Each row has a name. Each question is about the rows just above it.

[206  94  92 210  91 157 205  91] = kom
[142 121 122 147 124 144 145 139] = zaros
[111 107 108 113 113 163 116 105] = dito
[106 120 121 109 125 153 111 117] = Sared
[142 121 122 148  89 186 113  78] = zavil
[ 91 119 121  93 125 156  97 117] = bug
[112 107  96 155  99 164 155  94] = ror
[142 122 122 147 124 144 145 120] = kivus
The rest of the row after [111 107]:
[108 113 113 163 116 105]
After [122 122], its row goes on with
[147 124 144 145 120]
After [142 121 122 147], its row goes on with
[124 144 145 139]

[162 203 155 138 173 104 135 147  88 158 125 111 119 129 100 124 203 199
  93 105 185 101 112 184 166 148] = fedug
[158 184 183  84 180 104 134 200  96 175 123 103 143 153 107 116 184 177
 172  99 152 190 156 178 165 168] = zavil
[125 130 104  94 116 151 101  87 173 111 124 177 123 113 158 155 130 133
 169 181 143 101 111 123 122 110] = kom
[162 203 155 138 173 104 135 147  88 175 125 111 119 129 100 124 203 199
  93 105 185 159 129 184 166 148] = bug
After [ 96 175 123], its row goes on with
[103 143 153 107 116 184 177 172  99 152 190 156 178 165 168]
The rest of the row after [200  96 175 123]:
[103 143 153 107 116 184 177 172  99 152 190 156 178 165 168]
After [158 184], its row goes on with
[183  84 180 104 134 200  96 175 123 103 143 153 107 116 184 177 172  99
 152 190 156 178 165 168]
The rest of the row after [101 111]:
[123 122 110]

[135 151 114 118  80 131 149 115 130  98 151 132 128 147 130 129 112 135
 118 140 128 146 113 135 107 130 132 142 125 122 142 138 141 129 144 108
 159 137 122 110 133 112 109]  kuper
[117 158 117 147 108 145  93 142 135 137 141 131 138 140 115 146 138 150
 118 141 125 129 115 117 161 141 129 143 123 148 123 130 134 149 144 120
 112 149 123 110 137 135 123]  dito
[135 151 113 118 108 145  93 137 135 137 141 132 128 147 130 129 111 150
 118 141 125 129 115 117 161 141 129 143 109 148 123 130 134 149 144 120
 112 149 137 113 137 135 123]  mul
Go on from [128 147 130 129 112] to the end of its row.
[135 118 140 128 146 113 135 107 130 132 142 125 122 142 138 141 129 144
 108 159 137 122 110 133 112 109]
The rest of the row after [135 151 114 118]:
[ 80 131 149 115 130  98 151 132 128 147 130 129 112 135 118 140 128 146
 113 135 107 130 132 142 125 122 142 138 141 129 144 108 159 137 122 110
 133 112 109]
After [122 110], its row goes on with
[133 112 109]
The rest of the row after [129 112 135]:
[118 140 128 146 113 135 107 130 132 142 125 122 142 138 141 129 144 108
 159 137 122 110 133 112 109]
After [125 122], its row goes on with
[142 138 141 129 144 108 159 137 122 110 133 112 109]
After [137 141 132], its row goes on with
[128 147 130 129 111 150 118 141 125 129 115 117 161 141 129 143 109 148
 123 130 134 149 144 120 112 149 137 113 137 135 123]

[110 116 131 150 109 129 138 122 144 115 140 120 119 129 136 122 106 152
 131 138 129 142 132 133 138 119 128 135 114 135 136 151 127 133 145 138
 102 151] : dito
[132 116 131 123 132 119 121 129 128 115 135 149 119 140 109 124 130 135
 138 129 122 134 132 116 118 113 133 135 140 142 121 112 118 133 128 145
 147 120] : zaros
[132 110 126 166 109 130 142 129 144 118 129 114 125 140 145 152 106 135
 160 129 117 125 130 150 138 119 129 144 119 132 134 146 127 149 158 141
  85 145] : Neba
[155 100 147 139 103 122 119 122 160 121 151 155 101 136 118 147 133 143
 145 112 122 134 141 110 112  96 149 148  56 145 134 123 120 137 136 149
 111 107] : fedug
[ 80 147 118 107 156 129 118 129 104 109 129 131 131 125 113 187 123 161
 102 150 134 150 124 116 132 107 150 144 121 113 124 129 134 125 124 112
 129 138] : kom
[132 116 131 123 132 119 121 129 128 115 135 149 119 140 109 152 107 135
 138 129 122 134 132 116 118 113 133 135 140 142 121 112 116 133 128 145
 147 120] : bug
[170 110 139 134 115 122 126 129 144 139 129 143 119 132 127 168 140 109
 145 104 122 117 132 127 115 107 149 144 134 129 134 112 132 133 132 134
 102  95] : ror
[110 116 131 150 109 129 138 122 144 115 140 120 119 129 136 122 106 152
 124 138 129 142 132 133 138 119 128 135 114 129 136 151 127 133 145 138
 102 151] : zavil
[132 126 118 129 132 122 128 138 112 124 113 120 142 140 131  57 123 100
 153 125 119 117 121 144 124 125 133 143 134 129 134 112 130 141 132 130
 129 126] : kuper
[ 80 147 118 107 156 129 118 129 104 109 129 131 131 125 113 187 123 161
 102 150 134 150 124 116 132 154  96 110 119 132 134 146 128 112 111 127
 182 157] : mul
The rest of the row after [122 126 129 144 139]:
[129 143 119 132 127 168 140 109 145 104 122 117 132 127 115 107 149 144
 134 129 134 112 132 133 132 134 102  95]
Go on from [107 149 144] to the end of its row.
[134 129 134 112 132 133 132 134 102  95]
Go on from [119 132 134 146 127] to the end of its row.
[149 158 141  85 145]
The rest of the row after [152 106 135]:
[160 129 117 125 130 150 138 119 129 144 119 132 134 146 127 149 158 141
  85 145]
After [144 134 129 134], its row goes on with
[112 132 133 132 134 102  95]

[ 91 141 100  91  61 147 101 122 163] : dito
[165 171  57  77 120 188 158 128 170] : ror
[165 171  57  78 120 188 158 128 170] : kom
The rest of the row after [ 77 120 188 158 128]:
[170]
After [ 77 120 188], its row goes on with
[158 128 170]
After [ 91 141], its row goes on with
[100  91  61 147 101 122 163]
Which row holds [165 171  57  78 120 188 158 128 170]?
kom
After [165 171  57  77], its row goes on with
[120 188 158 128 170]

[153  88 164 131] : Sared
[166 171  90 112] : kuper
[ 71  80 163  89] : zaros
[ 71  80 164 122] : kom
[ 96  94 166 130] : kivus
[151  94 166 129] : dito
After [153  88], its row goes on with
[164 131]
The rest of the row after [153  88 164]:
[131]
The rest of the row after [ 80 164]:
[122]
After [151  94 166], its row goes on with
[129]
The rest of the row after [ 71  80 164]:
[122]
The rest of the row after [96 94]:
[166 130]
The rest of the row after [ 88 164]:
[131]

[ 64 166  73 154  67 121] = bug
[ 94 166  73 154  67 122] = mul
[ 64 165  73 154  67  69] = dito
After [ 94 166  73 154], its row goes on with
[ 67 122]
The rest of the row after [ 64 165  73]:
[154  67  69]
Go on from [ 64 166  73 154] to the end of its row.
[ 67 121]
The rest of the row after [ 64 166  73 154  67]:
[121]

[163 148 194 118 144 142 113 147 118 138 143 156 165 109]  kom
[147 139 159 121 144 143 117 137 122 136 137 140 122 121]  Neba
[147 139 160 121 144 143 117 137 119 138 143 156 165 121]  kivus
[110 134 121 142  97 143 116 137 142 108 113 115 111 118]  mul
After [118 138 143 156 165], its row goes on with
[109]
The rest of the row after [159 121]:
[144 143 117 137 122 136 137 140 122 121]
Go on from [137 119 138] to the end of its row.
[143 156 165 121]
The rest of the row after [139 159 121]:
[144 143 117 137 122 136 137 140 122 121]
After [113 147 118], its row goes on with
[138 143 156 165 109]

